Below is a small trained network, with its code and all its weights. Each question gives an input and a target symbol and asks what happens when units are switched off, that is, made to give their printed mean instead of their output.

import numpy as np


def w(rows, s, z=0):
    codes = np.array(rows[::2]) - 128.0
    scale = np.full(codes.shape[1], s)
    scale[-1] = z or s
    return codes * scale


def norm(h):
    return h / np.sqrt((h * h).mean(-1, keepdims=True) + 1e-5)


def f(y):
    return y / 2 * (1 + np.tanh(0.7978845608 * (y + 0.044715 * y**3)))


def softmax(a):
    e = np.exp(a - a.max(-1, keepdims=True))
    return e / e.sum(-1, keepdims=True)


def log_softmax(a):
    a = a - a.max(-1, keepdims=True)
    return a - np.log(np.exp(a).sum(-1, keepdims=True))


def net(x, mask):
    ids = ['αζηλπστψ'.index(c) for c in x.split()]
    T = len(ids)
    res = E[ids] + P[:T]
    q, k, v = (norm(res) @ M[0].T for M in (Q, K, V))
    z = softmax(np.where(np.tri(T) > 0, q @ k.T / 2**0.5, -1e9)) @ v
    res = res + np.where(mask[0], z, O[0][:, -1]) @ O[0][:, :-1]
    y = f(norm(res) @ A[0][:, :-1].T + A[0][:, -1])
    res = res + np.where(mask[1:13], y, B[0][:, -1]) @ B[0][:, :-1]
    return log_softmax(norm(res)[-1] @ U[:, :-1].T + U[:, -1])


Q, K, V, O, A, B = {}, {}, {}, {}, {}, {}
E = w([
[78,84,74,98,47,73,118,92,193,131],'α',
[50,206,77,136,97,120,97,148,170,68],'ζ',
[66,157,104,86,129,122,78,125,200,76],'η',
[23,140,152,95,165,66,74,102,177,70],'λ',
[167,181,89,178,59,166,115,198,134,126],'π',
[170,24,111,80,169,103,139,161,143,179],'σ',
[121,155,154,167,111,159,169,135,214,8],'τ',
[186,136,172,156,119,157,99,217,111,137],'ψ',
],0.016)
P = w([
[126,156,155,5,68,125,135,236,88,91],'0',
[63,59,79,152,112,188,69,178,169,171],'1',
[131,62,34,194,145,112,38,183,132,120],'2',
[130,185,171,137,104,63,198,153,191,208],'3',
[70,92,141,188,111,214,73,121,151,155],'4',
[183,105,98,164,155,138,26,124,108,96],'5',
[140,218,170,133,156,86,171,83,175,248],'6',
[99,103,154,196,129,218,90,47,130,202],'7',
[223,115,134,149,163,158,43,59,99,117],'8',
],0.015)
Q[0] = w([
[250,161,90,143,147,2,81,102,116,49],'H0',
[115,168,141,27,86,153,162,129,91,144],'H0',
],0.031)
K[0] = w([
[190,190,174,167,177,164,129,3,112,192],'H0',
[96,147,66,103,130,108,124,101,115,159],'H0',
],0.029)
V[0] = w([
[119,74,180,138,251,147,195,139,134,93],'H0',
[188,187,41,161,162,234,225,156,136,100],'H0',
],0.02)
O[0] = w([
[98,64,122,188,163,168,166,158,112,170,10],'H0',
[47,77,146,209,79,1,131,89,180,109,99],'H0',
],0.0097,0.013)
A[0] = w([
[95,91,51,89,150,235,96,79,47,77,95],'N0',
[42,68,73,221,192,203,108,118,95,152,126],'N1',
[103,194,101,144,144,123,136,128,118,87,115],'N2',
[88,87,122,156,114,215,66,114,171,131,62],'N3',
[177,224,135,124,184,26,198,145,129,201,83],'N4',
[171,129,82,143,185,84,141,64,160,140,116],'N5',
[145,110,84,143,158,131,40,114,86,105,143],'N6',
[155,166,102,36,132,150,114,107,95,103,99],'N7',
[27,164,111,161,141,106,104,139,99,248,133],'N8',
[55,61,98,239,139,141,127,107,68,130,1],'N9',
[127,220,172,4,70,65,255,151,57,132,89],'N10',
[95,102,108,99,112,191,88,49,168,111,144],'N11',
],0.02,0.0054)
B[0] = w([
[114,154,105,162,136,137,63,135,167,57,202],'N0',
[95,104,126,49,112,52,213,55,118,102,174],'N1',
[149,101,131,119,123,125,133,124,121,160,163],'N2',
[160,76,112,133,155,126,114,105,101,140,180],'N3',
[119,141,166,69,186,128,170,82,159,181,178],'N4',
[124,138,104,134,160,143,141,128,111,104,152],'N5',
[164,97,143,136,122,171,143,131,110,147,188],'N6',
[94,123,139,124,147,74,188,96,135,159,252],'N7',
[141,146,125,152,136,108,107,186,134,93,149],'N8',
[68,183,135,254,98,163,140,159,74,137,173],'N9',
[145,114,117,118,163,42,138,245,127,113,230],'N10',
[144,127,151,135,112,151,127,161,114,157,196],'N11',
],0.033,0.017)
U = w([
[161,181,145,92,181,103,161,255,135,65,145],'α',
[134,153,148,78,121,110,227,79,153,223,111],'ζ',
[144,104,117,228,234,83,159,59,213,189,1],'η',
[68,205,99,108,201,231,75,140,145,91,212],'λ',
[111,182,159,102,67,115,55,100,157,122,156],'π',
[171,96,64,91,133,86,142,48,103,33,89],'σ',
[50,142,104,212,144,128,149,132,43,120,120],'τ',
[192,87,114,141,177,200,110,173,60,129,144],'ψ',
],0.0081,0.0068)

Each question gives the input, a string of symbols that net reads in full, and the target symbol t.
The units are the heads (2 rows each of Q, K, V and O) and the neurons (one row each of A and B). Each row of codes is followed by its name. A weight is (code - 128) times the scale printed after its matrix; where a second scale follows, it is the last column's (O, A, B and U).
mask holds one flag per unit, heads first, then neurons. A switched-off unit (its flag False) gives its mean, the last column of its rows in O or B, instead of its output. The means were averaged over made-up inputs and are rounded, as every weight is.
A unit's drop is (log p(t) with every unit on - log p(t) with that unit switched off) / (log p(t) with every unit on - log p(t) with every unit switched off).
The circuit of an input: a set's keep is (log p(t) with only the set's units on - log p(t) with every unit switched off) / (log p(t) with every unit on - log p(t) with every unit switched off). Starting from the 12 units with the biggest drops (on a tie, the unit counted first), units are removed one at a time, each time the one whose removal leaves the highest keep (on an exact tie, the one counted first), for as long as the keep stays at least 0.8.
units of the circuit, in order: the units of the circuit, biggest drop first
most important unit: the unit with the biggest drop
k most important neurons: the k neurons with the biggest drops, biggest first
input ζ η λ ψ λ ψ ψ ψ, target ζ: units of the circuit, in order : (N10, N0)
input η τ λ π τ λ, target τ: units of the circuit, in order : (H0, N9)
input λ η τ σ π λ π α, target λ: units of the circuit, in order : (N0, H0)
input η τ τ σ η, target η: most important neuron : (N7)
input λ α ψ λ π, target λ: units of the circuit, in order : (H0, N0)
input η σ α λ η η, target λ: units of the circuit, in order : (H0, N0)
input π η τ τ σ, target π: units of the circuit, in order : (H0, N10, N7)
input ζ τ α λ η ψ λ σ π, target σ: units of the circuit, in order : (H0, N9)
input η η σ η σ, target η: 2 most important neurons : (N7, N0)
input ζ ψ λ τ σ σ τ η, target ζ: units of the circuit, in order : (H0, N10, N11)
input σ λ π, target σ: 3 most important neurons : (N9, N10, N11)
input τ ψ τ τ, target η: 2 most important neurons : (N10, N1)
input ζ σ α, target σ: 2 most important neurons : (N1, N0)
input ψ τ τ, target ψ: most important unit : N7
input τ ζ π τ, target ζ: 3 most important neurons : (N0, N10, N4)
input ψ τ λ, target ψ: 2 most important neurons : (N7, N10)
input σ π τ ζ α α, target ζ: units of the circuit, in order : (H0, N10, N0)
input λ π σ α λ λ λ σ, target λ: 2 most important neurons : (N0, N10)
input π ψ σ τ ζ, target π: 2 most important neurons : (N10, N7)
input π τ ψ, target ψ: most important unit : N7
input λ π λ σ ζ ψ σ λ σ, target σ: 2 most important neurons : (N1, N0)
